Rows, each with its class:
[ -8  51   5   2  -9   1  -2 -56 -15 -29 -13  17   7  -5 -10  22] : q664
[-18  28  37 -23 -21  -3  -8 -57   2 -25   4  34   7  -3   0   9] : q354
[-13   1  21 -15  -4  16  -2 -31  -1  14  14  19  -2  -7  -2   6] : q215
[-25  -6  22  -9 -17  17 -10 -19  46   8  -9   2  15 -13  -9 -14] : q354
[-24  22  26 -17  -8   1  -5 -31   8 -16 -11  17   9  -7   3   2] : q354
[-16  11  39 -25  -8   1  -5 -38   1   2  13  29   2  -8   2   3] : q354
[ -6 -21   8 -14 -26  30  -9 -28  34   7  16  -8  12  -9  -2  -2] : q215
[-17  19  30 -16   4  -2  -7 -27   0  15  -2  32   1 -13  -7  -3] : q354
[ -5 -10  17  -6   0  30  -7 -12  10  35  30   2   4   1  14   3] : q215
[ -3 -13  15 -16 -11   4   0 -21   3   3  25   9   5  -5  15  12] : q215
[-17  37  27 -14   4   7  -2 -50 -22   4   9  33  -6  -1  -1  16] : q354
[-26  19  37 -20  -9   0  -8 -41  -2  -2 -45  33   7 -11  -7  -2] : q354
[ -2 -31  18 -16 -18   2   0 -19   8  18  32  28 -16  -1   4  -2] : q215
[-10 -15  20 -16 -10  -9   0  -3  11   0   2   7  -3  -8   1 -11] : q215
[-21  28  34 -23  -8  -4  -5 -42   6 -19   3  27  12   0   9  13] : q354
[-10  22  25 -11  -8   5  -8 -32   5  -1   2  19   2  -9  -3  -3] : q354
[-21  20  34 -13   6  10   4 -26  -4  13   5  36   5  -8  -9   5] : q354
[ -9   2  37 -14   7  20  -2 -38  -6  27  26  21  -7  -7   2   7] : q215
[-20  13  36 -31 -13   0  -2 -49   1   2   7  32   1  -6  -9   2] : q354
[ -5 -17  23 -20 -16  27   0 -43   7  31  37  29 -13 -14  -8  -2] : q215
[ -5   3  27 -19 -10  15  -1 -35  -8  15  32  21  -4  -1   4  11] : q215
[-31  27  37 -13 -10  -4 -12 -38  15 -24 -12  20  18  -4   7  10] : q354
[-25  15  27 -10  -7   8  -7 -20  16   3  -5  13  13  -7  -1  -6] : q354
[-22  11  36 -27 -18   3 -12 -40  17 -14   9  26   3 -11   7  -2] : q354
[-26   4  21 -13 -18   0 -11 -10  40 -18  -9  -9  30  -4   7  -6] : q354
[-19   3  34 -19  -3  17  -3 -35   6  14  11  19   1  -8  -4  -7] : q354
[-20   3  19 -10  -6   8  -2 -29   4   6  11  16   0   2   4   8] : q215
[-17  26  31 -17  -9  -4  -4 -48  -2 -23  -1  33   2  -8  -9   6] : q354
[-19  13  41 -25  -9  22  -7 -49   2  15  27  28   6  -6   8  10] : q354
[-15  11  24 -22  -5  13  -3 -34   1   6  20  26   2  -4   6  11] : q215
[ -8 -56 -12   7 -37 -35 -13  57  82 -39 -47 -48  24  -4  -2 -47] : q354
[ -5 -11  18 -12 -20   9  -3 -16  24   5  13  -3  25  -2  10   0] : q215
[-26  24  35 -21  -9   3 -10 -40  16 -22  -2  14  18  -5   7   6] : q354
[  5  -2  18 -13 -12   3   1 -25  -8 -35  28  19  -9  -2 -11   7] : q215
[-12  -3  37 -21  10  34  -1 -41  -8  42  36  32 -11 -12  -3   2] : q215
[-22  44  37 -27  -3   0  -4 -56 -15  -7   4  43   3  -7  -4  12] : q354
[ -6  12  21 -15 -15  -6  -2 -42 -11  -2  10  33  -8  -4  -6   3] : q215
[-21  22  28 -12  13  -7  -5 -12 -14   4   1  20   0  -1  -6   9] : q354
[  5 -22  35 -27 -15   6   3 -50 -23  34  45  47 -39  -8 -13  -4] : q215
[ -2   1  23 -16  -3  14  -1 -21 -10  22  28  19   0  10  11   8] : q215
[-16  10  23 -12  -4   2  -7 -17  13  -8  -5  12   9  -4  -3  -3] : q354
[-21  13  28 -23 -15  -8  -7 -37  17 -23   2  16  18   0   7   5] : q354
[-21  30  29 -15  -7  -4 -10 -34  11 -30  -6  19  11  -3   5   8] : q354
[-19  31  29 -19  -7   7  -4 -47  -6  -4  12  36  10  -5  -1   9] : q354
[-21  26  32 -18  -6  12  -2 -37  -6  12   6  22   3  -2   4   8] : q354
[-13  30  37 -18   2  19  -5 -48 -24  18  29  41  -4  -2   2  19] : q215
[-35  33  46 -23  -3   6  -9 -53   1   0   1  44   1 -18 -11  -1] : q354
[-17 -12  30 -16  -6   9  -7 -20  19  17  14  20  -3  14  -5 -12] : q215
[-15  31  40 -19  -6   8  -3 -48 -20  -1  29  34   3   4  17  25] : q215
[ -5  11   3  -4 -11   2  -5 -33  10 -28 -10  10   2  -5 -12   2] : q664
[-18  -1  17  -4  -5 -23 -11   5  22 -21 -27   6   8  -6 -17 -18] : q354
[  6 -29  17 -14 -19   9   1 -26  24  20  36  13  -9   3   3  -5] : q215
[-29  47  41 -20  -7   1  -7 -56  -4 -22  -4  35   9  -3   4  15] : q354
[-27  22  34 -28  -4 -10  -8 -31   2 -13 -11  24  15  -7  -2   8] : q354

Rows with their classes:
[-19 -21 -15  -5 -26  -2  34  23 -24  10  -8 -16  -8  -4   3   8] : Q89
[ -6 -12 -26 -11 -33  10  42  12 -18  19  -3 -12  -7   1  23  32] : Q89
[ 42   5 -23 -29   3  -8   8  -6  -6   2   1 -24   0   9  14  30] : q741
[ 71   6 -72 -36   6  24  38 -22  34  -5  12 -46  -2 -22  23  48] : q763
[-10 -12 -23 -31 -31  19  41 -14  -2   3 -15 -23   9 -32  15  23] : Q89
[ -5  -1  -6   1 -32  18  28  29 -31  25 -26  10  -4  28  24  -1] : q868
[ -7 -22 -20 -14 -13   8   1  18  -4  -2  -3   2   6 -15   4  15] : q741
[-22   3 -23 -16 -31 -10  17  20 -41  15 -21  -7   3  18  -8 -17] : q273
[ 28  -4  -4 -31 -23  23  11  17 -16  -7 -14 -18  -8  19  10  25] : q741
[  0 -11  -6 -27 -12 -32 -19  23 -13   5  -6 -19 -20 -29   7   8] : q763
[ -3   0 -18 -19 -20  48  38  -1 -35  13   0 -10  11  -1   5 -26] : q741
[ -3   9 -14  -6 -13  -3  18  23 -40   8  -7  10   0  -2   9  -5] : q741
[ 22  -3 -29 -54  24 -18 -32   4  12   1  -5 -41  -5 -28  -2  22] : q741
[ -3  -3 -14  17 -22   7  19  31 -17  22  -8  -6  -8 -35   4   7] : q763
[ 25  -4 -18 -29 -34   5  10  21 -10  11  -4 -29  -3 -22   9  19] : q868
[ 37  -9 -49 -46 -13  -9  -6 -20  15 -27   8 -47  -4  -2   6  30] : q273
[ 54  -5 -26 -64  22 -37 -46 -12  24  18   0 -52  -2 -49 -15  15] : q763
[-13   4   4  -1 -33   2  28  12 -24  11 -17 -31   8 -14  16  21] : q763
[ 16   1 -38 -20 -16   2  28  -1 -36   9 -22 -12  -6  14   9  13] : q741
[ -1  -9 -26  -6  10  -7   2  18 -16  -2   4  -9 -11 -25   0  -5] : q741
[ -3  10 -21 -35 -21  35  54 -14  -9  24 -20  -8  13   3  14   6] : q763
[ 36  -5  -9 -20   2 -14 -25   2  -1  19  -3 -43  -8 -35   2  53] : q763
[ 10  -7  -8 -20  -8 -26 -13   4  -8   1   8 -32   5 -14 -11   5] : Q89
[ 15  -9 -37 -37 -10  -4  18  37 -10 -21  -3 -12  -6  12  27  11] : q273
[ 29 -10 -34 -38 -13 -21   5  14   2   0   0 -45 -24 -31   1  26] : q273
[ 20   4 -25  -1 -16 -10  -3  -7 -23 -19  -4 -16 -12  -2   5  17] : q741
[ 29 -14 -26 -37   1 -17  -2  13  -1 -23   0 -57  -3 -16   7  18] : q763
[ -4 -27 -29   8 -21  18  20  18 -14  92 -17   1 -10   7  20  11] : q763
